Below are the code and all the weights of a small trained network. Each question names an input and a target symbol and asks about switching units off, where a switched-off unit gives its printed mean instead of its output.

import numpy as np


def w(rows, s, z=0):
    codes = np.array(rows[::2]) - 128.0
    scale = np.full(codes.shape[1], s)
    scale[-1] = z or s
    return codes * scale


def norm(h):
    return h / np.sqrt((h * h).mean(-1, keepdims=True) + 1e-5)


def f(y):
    return y / 2 * (1 + np.tanh(0.7978845608 * (y + 0.044715 * y**3)))


def softmax(a):
    e = np.exp(a - a.max(-1, keepdims=True))
    return e / e.sum(-1, keepdims=True)


def log_softmax(a):
    a = a - a.max(-1, keepdims=True)
    return a - np.log(np.exp(a).sum(-1, keepdims=True))


def net(x, mask):
    ids = ['ΘΠΨαγδεζηξτ'.index(c) for c in x.split()]
    T = len(ids)
    res = E[ids] + P[:T]
    u = 0
    for l in range(3):
        r = norm(res)
        for j in range(2):
            rows = slice(2 * j, 2 * j + 2)
            q, k, v = (r @ M[l][rows].T for M in (Q, K, V))
            z = softmax(np.where(np.tri(T) > 0, q @ k.T / 2**0.5, -1e9)) @ v
            o = O[l][rows]
            res = res + np.where(mask[u + j], z, o[:, -1]) @ o[:, :-1]
        u += 2
        y = f(norm(res) @ A[l][:, :-1].T + A[l][:, -1])
        res = res + np.where(mask[u : u + 12], y, B[l][:, -1]) @ B[l][:, :-1]
        u += 12
    return log_softmax(norm(res)[-1] @ U[:, :-1].T + U[:, -1])


Q, K, V, O, A, B = {}, {}, {}, {}, {}, {}
E = w([
[110,56,142,169,172],'Θ',
[203,218,137,111,99],'Π',
[201,62,125,148,111],'Ψ',
[180,50,195,74,35],'α',
[95,185,63,26,92],'γ',
[114,184,58,83,108],'δ',
[214,83,122,177,108],'ε',
[168,218,161,120,115],'ζ',
[203,115,158,196,125],'η',
[180,160,88,106,86],'ξ',
[124,117,5,28,99],'τ',
],0.0024)
P = w([
[90,222,163,79,120],'0',
[138,129,156,116,177],'1',
[128,131,126,147,178],'2',
[130,120,104,170,182],'3',
[67,126,51,235,156],'4',
[79,135,52,221,177],'5',
[79,134,41,227,186],'6',
[144,125,61,187,212],'7',
[101,134,38,229,205],'8',
[103,136,31,237,205],'9',
[73,134,13,255,198],'10',
],0.0008)
Q[0] = w([
[45,149,121,131,219],'L0H0',
[63,169,119,116,191],'L0H0',
[238,149,110,143,164],'L0H1',
[2,99,136,105,116],'L0H1',
],0.0026)
K[0] = w([
[217,134,125,63,79],'L0H0',
[229,165,203,13,114],'L0H0',
[139,181,57,58,6],'L0H1',
[146,44,159,230,199],'L0H1',
],0.0022)
V[0] = w([
[168,144,87,105,59],'L0H0',
[101,119,100,98,156],'L0H0',
[69,91,127,152,6],'L0H1',
[116,116,108,143,190],'L0H1',
],0.002)
O[0] = w([
[154,116,114,118,71,1],'L0H0',
[134,143,71,78,187,130],'L0H0',
[125,116,100,124,68,77],'L0H1',
[255,156,184,62,101,228],'L0H1',
],0.0015,0.00027)
A[0] = w([
[193,77,64,168,57,186],'L0N0',
[113,154,83,42,82,219],'L0N1',
[218,119,206,141,112,162],'L0N2',
[97,81,93,119,140,155],'L0N3',
[140,121,109,99,182,151],'L0N4',
[146,70,199,215,162,254],'L0N5',
[129,120,187,74,129,170],'L0N6',
[237,51,114,105,104,170],'L0N7',
[82,66,175,132,140,173],'L0N8',
[3,149,97,64,53,133],'L0N9',
[157,207,230,101,100,214],'L0N10',
[114,129,12,71,141,163],'L0N11',
],0.0021,0.00076)
B[0] = w([
[144,248,197,128,242,191],'L0N0',
[156,134,155,238,191,148],'L0N1',
[29,105,83,126,199,156],'L0N2',
[194,180,125,109,146,161],'L0N3',
[190,194,124,198,82,147],'L0N4',
[119,254,66,68,134,247],'L0N5',
[39,159,92,185,108,126],'L0N6',
[61,218,160,161,165,191],'L0N7',
[118,216,83,61,90,168],'L0N8',
[150,162,162,242,158,113],'L0N9',
[39,19,88,177,168,124],'L0N10',
[195,143,238,213,168,167],'L0N11',
],0.0013,0.0014)
Q[1] = w([
[123,147,3,220,147],'L1H0',
[124,102,213,28,85],'L1H0',
[249,122,204,126,75],'L1H1',
[227,172,191,112,85],'L1H1',
],0.0033)
K[1] = w([
[132,45,248,77,4],'L1H0',
[130,176,66,213,228],'L1H0',
[139,50,187,7,34],'L1H1',
[88,68,174,19,25],'L1H1',
],0.0031)
V[1] = w([
[107,199,3,168,215],'L1H0',
[84,175,124,171,175],'L1H0',
[184,172,111,125,200],'L1H1',
[140,58,169,91,85],'L1H1',
],0.0019)
O[1] = w([
[50,188,111,145,34,127],'L1H0',
[113,143,123,169,51,125],'L1H0',
[144,3,235,39,92,255],'L1H1',
[72,117,64,187,44,43],'L1H1',
],0.0022,0.0007)
A[1] = w([
[117,235,171,49,58,18],'L1N0',
[192,31,117,127,22,175],'L1N1',
[74,87,176,98,135,147],'L1N2',
[229,82,109,127,114,169],'L1N3',
[37,168,137,111,7,45],'L1N4',
[129,40,163,116,146,207],'L1N5',
[185,129,146,124,79,129],'L1N6',
[174,104,84,52,121,123],'L1N7',
[185,229,153,211,142,254],'L1N8',
[105,145,52,11,146,139],'L1N9',
[148,162,219,76,141,218],'L1N10',
[130,185,5,75,144,228],'L1N11',
],0.0019,0.0004)
B[1] = w([
[181,52,140,189,170,81],'L1N0',
[47,201,105,163,161,156],'L1N1',
[150,200,72,181,97,170],'L1N2',
[69,178,148,130,135,216],'L1N3',
[152,101,45,178,172,76],'L1N4',
[159,189,124,186,96,253],'L1N5',
[49,97,90,170,146,116],'L1N6',
[90,117,173,227,119,176],'L1N7',
[11,87,127,60,146,220],'L1N8',
[128,146,187,195,188,187],'L1N9',
[121,88,49,144,146,191],'L1N10',
[125,90,248,182,125,224],'L1N11',
],0.0016,0.00048)
Q[2] = w([
[26,166,48,231,23],'L2H0',
[62,131,45,194,2],'L2H0',
[91,168,194,78,133],'L2H1',
[167,152,68,240,138],'L2H1',
],0.0063)
K[2] = w([
[201,132,163,75,253],'L2H0',
[168,148,167,40,250],'L2H0',
[112,215,103,101,126],'L2H1',
[213,63,168,112,129],'L2H1',
],0.0055)
V[2] = w([
[219,114,8,117,176],'L2H0',
[28,94,184,114,231],'L2H0',
[174,18,182,132,89],'L2H1',
[209,156,154,126,169],'L2H1',
],0.0016)
O[2] = w([
[25,131,107,32,198,1],'L2H0',
[198,134,152,170,253,132],'L2H0',
[147,39,119,103,164,94],'L2H1',
[62,138,159,141,170,191],'L2H1',
],0.002,0.00086)
A[2] = w([
[130,165,126,135,141,67],'L2N0',
[152,139,129,119,128,150],'L2N1',
[134,105,139,187,132,222],'L2N2',
[150,116,161,140,100,178],'L2N3',
[160,140,97,141,77,145],'L2N4',
[116,97,29,143,32,129],'L2N5',
[141,178,149,63,150,254],'L2N6',
[80,196,99,92,124,148],'L2N7',
[107,84,4,168,62,26],'L2N8',
[92,161,74,161,138,139],'L2N9',
[163,146,133,111,159,141],'L2N10',
[145,113,123,158,142,119],'L2N11',
],0.0038,0.00089)
B[2] = w([
[121,149,179,146,202,128],'L2N0',
[124,69,119,138,139,150],'L2N1',
[119,151,106,37,116,249],'L2N2',
[51,174,67,68,111,167],'L2N3',
[114,96,77,161,117,128],'L2N4',
[66,87,125,216,192,135],'L2N5',
[50,45,98,145,251,191],'L2N6',
[189,87,68,66,122,98],'L2N7',
[113,93,209,131,241,121],'L2N8',
[137,125,106,74,152,133],'L2N9',
[66,68,131,187,115,198],'L2N10',
[110,110,159,85,77,184],'L2N11',
],0.0017,0.0012)
U = w([
[153,169,174,172,255,183],'Θ',
[31,185,220,67,107,89],'Π',
[170,46,241,21,85,161],'Ψ',
[156,20,38,182,152,59],'α',
[101,191,35,109,112,121],'γ',
[124,167,51,165,84,2],'δ',
[152,128,120,120,39,181],'ε',
[176,197,195,178,91,167],'ζ',
[212,136,140,195,76,18],'η',
[25,97,146,239,64,236],'ξ',
[42,100,38,10,152,103],'τ',
],0.0085,0.002)

Each question gives the input, a string of symbols that net reads in full, and the target symbol t.
The units are the heads (2 rows each of Q, K, V and O) and the neurons (one row each of A and B). Each row of codes is followed by its name. A weight is (code - 128) times the scale printed after its matrix; where a second scale follows, it is the last column's (O, A, B and U).
mask holds one flag per unit, layer by layer, with each layer's heads first. A switched-off unit (its flag False) gives its mean, the last column of its rows in O or B, instead of its output. The means were averaged over made-up inputs and are rounded, as every weight is.
A unit's drop is (log p(t) with every unit on - log p(t) with that unit switched off) / (log p(t) with every unit on - log p(t) with every unit switched off).
unit that matters most: the unit with the biggest drop
k most important neurons: the k neurons with the biggest drops, biggest first
top k neurons in layer l: the k neurons of layer l with the biggest drops, biggest first
input τ Π Θ ξ, target τ: unit that matters most => L1H0
input Ψ ζ τ, target Ψ: 3 most important neurons => L0N0, L1N11, L0N11
input ξ γ Θ, target ξ: top 4 neurons in layer 1 => L1N6, L1N8, L1N1, L1N0
input Π Θ Θ Θ τ Ψ, target Θ: top 4 neurons in layer 1 => L1N1, L1N3, L1N6, L1N9
input Θ α γ η Θ α γ, target Θ: 2 most important neurons => L0N1, L0N9
input Ψ Θ ζ γ, target Ψ: 2 most important neurons => L1N0, L0N5
input η α Θ ξ Θ η γ, target Π: 2 most important neurons => L1N11, L0N5
input γ Θ Θ Π, target γ: top 2 neurons in layer 0 => L0N5, L0N0
input Θ γ Θ Θ ζ ζ, target Θ: top 2 neurons in layer 2 => L2N6, L2N0
input Θ Θ α ζ Θ Θ Θ Θ Θ Ψ α, target Θ: 2 most important neurons => L1N4, L2N8
input Θ ε Θ τ τ ζ τ ε, target τ: top 3 neurons in layer 1 => L1N7, L1N8, L1N11
input Θ ε Θ τ, target Θ: 3 most important neurons => L0N0, L0N11, L1N9
input Π Θ Θ, target Π: 4 most important neurons => L1N1, L0N5, L1N8, L1N6
input Θ Θ δ, target Θ: unit that matters most => L2H0
input τ Π γ τ γ Θ Θ, target τ: 2 most important neurons => L1N0, L2N7
input Θ τ Ψ, target Θ: 2 most important neurons => L0N0, L0N11
input Π τ τ ζ α Θ α τ γ, target Θ: 2 most important neurons => L0N1, L1N9
input Π ζ Θ η Θ Θ α Θ τ γ, target Π: top 4 neurons in layer 0 => L0N5, L0N1, L0N7, L0N11
input Θ Θ τ τ γ η α Π, target γ: 4 most important neurons => L1N8, L1N4, L2N6, L2N8
input Θ ζ Θ γ ζ Θ τ Θ, target ζ: 2 most important neurons => L0N0, L1N8
input δ Θ γ Θ τ Ψ Ψ Θ, target τ: unit that matters most => L0N5
input Θ Θ Θ τ, target Θ: 2 most important neurons => L0N11, L1N9
input Ψ Θ Π, target Ψ: top 3 neurons in layer 1 => L1N0, L1N1, L1N8
input τ Θ Θ ε Θ, target Θ: 4 most important neurons => L1N8, L1N11, L1N3, L1N1
input Ψ Θ Ψ α α γ, target Ψ: top 2 neurons in layer 1 => L1N11, L1N1
input ε α γ δ, target Θ: top 2 neurons in layer 0 => L0N1, L0N9
input ζ Π τ, target ζ: unit that matters most => L0N11
input Θ Θ Θ Θ Θ Θ ζ, target Θ: top 4 neurons in layer 1 => L1N8, L1N0, L1N11, L1N3
